Here is a tiny trained network, its code and every weight. The questions are about switching its units off for an input and a class, where a switched-off unit gives its printed mean instead of its output.

import numpy as np


def w(rows, s, z=0):
    codes = np.array(rows[::2]) - 128.0
    scale = np.full(codes.shape[1], s)
    scale[-1] = z or s
    return codes * scale


def norm(h):
    return h / np.sqrt((h * h).mean(-1, keepdims=True) + 1e-5)


def f(y):
    return np.maximum(y, 0)


def log_softmax(a):
    a = a - a.max(-1, keepdims=True)
    return a - np.log(np.exp(a).sum(-1, keepdims=True))


def net(x, mask):
    res = np.array(x, float).reshape(1, 6) / 4 @ E
    u = 0
    for l in range(4):
        y = f(norm(res) @ A[l][:, :-1].T + A[l][:, -1])
        res = res + np.where(mask[u : u + 8], y, B[l][:, -1]) @ B[l][:, :-1]
        u += 8
    return log_softmax(norm(res)[-1] @ U[:, :-1].T + U[:, -1])


A, B = {}, {}
E = w([
[154,167,142,150,151,105,151,145,145,145,160],'x0',
[253,134,123,6,149,40,102,124,103,65,114],'x1',
[76,213,36,140,97,65,186,165,94,59,40],'x2',
[139,102,140,136,109,124,138,101,110,107,128],'x3',
[208,187,102,164,106,185,106,45,45,163,187],'x4',
[167,84,135,141,114,135,122,154,122,163,109],'x5',
],0.005)
A[0] = w([
[168,221,174,15,93,109,54,45,85,139,74,117],'L0N0',
[121,71,194,71,150,68,168,117,202,124,50,87],'L0N1',
[56,154,117,192,47,126,174,97,154,201,97,148],'L0N2',
[54,147,131,154,150,143,124,168,141,77,100,141],'L0N3',
[110,74,72,135,144,67,205,137,104,227,55,124],'L0N4',
[154,174,92,149,118,183,84,133,2,151,172,176],'L0N5',
[48,112,156,209,140,150,107,100,137,153,153,143],'L0N6',
[145,99,227,99,206,197,94,97,165,136,144,255],'L0N7',
],0.0051,0.003)
B[0] = w([
[190,105,123,176,137,92,131,199,206,202,131,232],'L0N0',
[54,209,91,94,143,154,164,84,137,77,170,203],'L0N1',
[152,24,73,134,217,172,113,116,107,68,174,225],'L0N2',
[137,64,141,150,91,91,174,147,115,125,174,195],'L0N3',
[84,177,128,82,136,79,161,175,147,109,211,185],'L0N4',
[133,167,100,156,119,100,110,1,65,109,203,241],'L0N5',
[154,182,165,116,54,149,179,154,218,184,59,215],'L0N6',
[84,126,110,61,103,75,149,37,191,179,123,254],'L0N7',
],0.0057,0.0053)
A[1] = w([
[135,168,202,116,116,135,147,160,130,99,59,27],'L1N0',
[235,99,186,154,248,106,147,173,149,95,177,62],'L1N1',
[84,94,133,238,78,226,219,97,231,164,170,141],'L1N2',
[147,87,116,144,176,158,170,244,113,2,30,69],'L1N3',
[197,146,47,209,128,156,120,144,139,107,64,4],'L1N4',
[216,177,52,156,142,197,120,62,106,136,139,223],'L1N5',
[70,146,129,202,134,192,102,161,78,75,166,119],'L1N6',
[114,83,240,72,139,170,150,189,232,173,99,105],'L1N7',
],0.0045,0.0016)
B[1] = w([
[112,180,161,185,105,145,41,129,171,132,78,133],'L1N0',
[134,93,109,167,123,178,172,144,133,136,57,157],'L1N1',
[107,146,171,108,101,131,126,148,85,133,106,254],'L1N2',
[165,138,206,188,121,38,78,207,156,200,142,181],'L1N3',
[173,188,59,75,127,197,150,160,98,139,93,151],'L1N4',
[85,142,106,94,85,150,111,186,127,154,159,231],'L1N5',
[184,16,98,163,254,88,108,120,78,134,126,161],'L1N6',
[82,105,196,91,144,132,217,70,100,49,126,188],'L1N7',
],0.0064,0.0058)
A[2] = w([
[175,197,73,96,84,54,119,181,75,64,79,23],'L2N0',
[177,138,55,146,182,183,124,178,3,77,88,79],'L2N1',
[109,58,200,93,178,98,217,165,186,55,46,154],'L2N2',
[100,115,107,206,172,178,141,180,61,76,154,159],'L2N3',
[163,109,93,212,191,141,52,83,26,146,165,78],'L2N4',
[231,90,29,122,178,61,30,103,163,171,125,6],'L2N5',
[87,144,168,213,145,61,53,226,178,96,76,91],'L2N6',
[42,142,153,86,46,230,166,95,52,192,172,157],'L2N7',
],0.0053,0.0016)
B[2] = w([
[113,196,162,125,38,200,219,39,76,187,77,214],'L2N0',
[75,149,9,68,160,160,189,180,83,168,87,183],'L2N1',
[192,148,156,183,181,175,21,82,80,75,86,253],'L2N2',
[131,31,41,93,155,52,119,232,233,77,144,184],'L2N3',
[51,135,122,53,219,70,166,207,95,3,108,189],'L2N4',
[89,126,168,151,89,74,155,139,170,153,211,200],'L2N5',
[132,63,219,187,116,181,98,133,137,152,142,194],'L2N6',
[167,224,103,141,56,112,185,144,101,158,115,249],'L2N7',
],0.0063,0.0061)
A[3] = w([
[228,137,209,120,116,98,178,43,152,119,120,151],'L3N0',
[241,145,68,73,236,138,125,67,146,65,124,96],'L3N1',
[118,223,190,128,94,153,151,141,59,139,85,121],'L3N2',
[220,219,154,149,119,61,62,172,52,94,201,251],'L3N3',
[145,57,111,208,108,91,135,158,180,126,202,208],'L3N4',
[80,176,254,151,84,168,99,61,147,163,109,105],'L3N5',
[132,85,94,218,212,45,133,220,108,90,144,142],'L3N6',
[107,219,37,99,88,123,177,24,130,124,116,131],'L3N7',
],0.0053,0.0017)
B[3] = w([
[57,113,88,107,162,119,77,160,98,45,118,249],'L3N0',
[135,90,23,50,175,170,38,69,110,149,155,164],'L3N1',
[99,169,160,139,116,218,170,70,161,85,82,242],'L3N2',
[22,77,180,119,132,122,148,121,172,124,85,225],'L3N3',
[153,154,156,121,72,40,60,51,161,155,171,180],'L3N4',
[140,144,63,177,171,100,173,254,107,102,64,247],'L3N5',
[190,56,168,149,143,176,65,167,93,129,201,203],'L3N6',
[233,89,155,180,134,162,78,135,135,195,131,254],'L3N7',
],0.0068,0.0061)
U = w([
[43,174,218,171,174,173,187,155,148,41,3,165],'0',
[180,235,110,145,45,189,195,63,99,243,129,254],'1',
[174,27,221,223,160,122,17,178,133,96,194,62],'2',
[93,92,8,105,193,118,165,211,61,123,209,73],'3',
[108,95,85,33,245,124,14,35,140,69,105,86],'4',
[126,119,174,68,96,8,74,54,187,199,236,53],'5',
],0.011,0.00091)

Each question gives the input, the list of numbers given to net, and the class t.
The units are the neurons (one row each of A and B). Each row of codes is followed by its name. A weight is (code - 128) times the scale printed after its matrix; where a second scale follows, it is the last column's (A, B and U).
mask holds one flag per neuron, layer by layer. A switched-off neuron (its flag False) gives its mean, the last column of its row in B, instead of its output. The means were averaged over made-up inputs and are rounded, as every weight is.
A unit's drop is (log p(t) with every unit on - log p(t) with that unit switched off) / (log p(t) with every unit on - log p(t) with every unit switched off).
The circuit of an input: a set's keep is (log p(t) with only the set's units on - log p(t) with every unit switched off) / (log p(t) with every unit on - log p(t) with every unit switched off). Starting from the 12 units with the biggest drops (on a tie, the unit counted first), units are removed one at a time, each time the one whose removal leaves the highest keep (on an exact tie, the one counted first), for as long as the keep stays at least 0.8.
units of the circuit, in order: the units of the circuit, biggest drop first
unit that matters most: the unit with the biggest drop
k most important neurons: the k neurons with the biggest drops, biggest first
k most important neurons of layer l: the k neurons of layer l with the biggest drops, biggest first
drop when u is switched off: that unit's drop, to one decimal
input [4,-7,-5,4,2,5], class 1: units of the circuit, in order	[L2N7]
input [1,-7,-3,8,0,5], class 0: 4 most important neurons	[L0N6 L1N7 L0N5 L3N5]
input [-2,7,1,8,-3,5], class 0: 2 most important neurons	[L0N7 L2N0]
input [-8,-7,1,-5,-7,7], class 2: 3 most important neurons	[L0N2 L0N7 L2N0]
input [-8,0,-8,-8,-1,-6], class 0: 4 most important neurons	[L0N2 L1N7 L0N5 L3N5]
input [-1,3,-6,-1,-1,-1], class 4: 2 most important neurons	[L0N5 L1N7]
input [1,0,-5,6,3,8], class 1: 3 most important neurons	[L2N7 L0N2 L2N3]
input [1,4,-8,7,1,6], class 5: 3 most important neurons of layer 2	[L2N2 L2N5 L2N4]
input [-4,-7,-3,-2,2,-1], class 1: 2 most important neurons	[L2N7 L0N6]
input [-2,1,0,6,2,-5], class 5: 2 most important neurons	[L0N0 L0N6]
input [-4,-7,5,1,8,2], class 3: 2 most important neurons	[L0N2 L1N6]
input [1,-4,1,-8,-4,-6], class 2: 3 most important neurons	[L0N7 L0N2 L2N0]
input [-4,-4,8,6,0,-2], class 2: 3 most important neurons	[L1N3 L0N5 L3N6]
input [3,-3,2,4,-3,0], class 2: unit that matters most	L0N2
input [-2,-3,1,2,0,7], class 2: 3 most important neurons of layer 0	[L0N2 L0N7 L0N4]
input [-6,-8,1,-6,-8,-5], class 2: 2 most important neurons of layer 0	[L0N2 L0N7]
input [0,-4,-8,2,-6,0], class 0: drop when L0N1 is switched off	0.0
input [-6,-6,2,3,-8,-6], class 2: drop when L0N2 is switched off	0.4
input [-2,0,4,5,3,8], class 3: drop when L0N6 is switched off	1.7
input [7,-1,-1,3,0,4], class 0: unit that matters most	L0N5
input [6,1,-5,0,4,-6], class 5: 2 most important neurons of layer 0	[L0N7 L0N1]
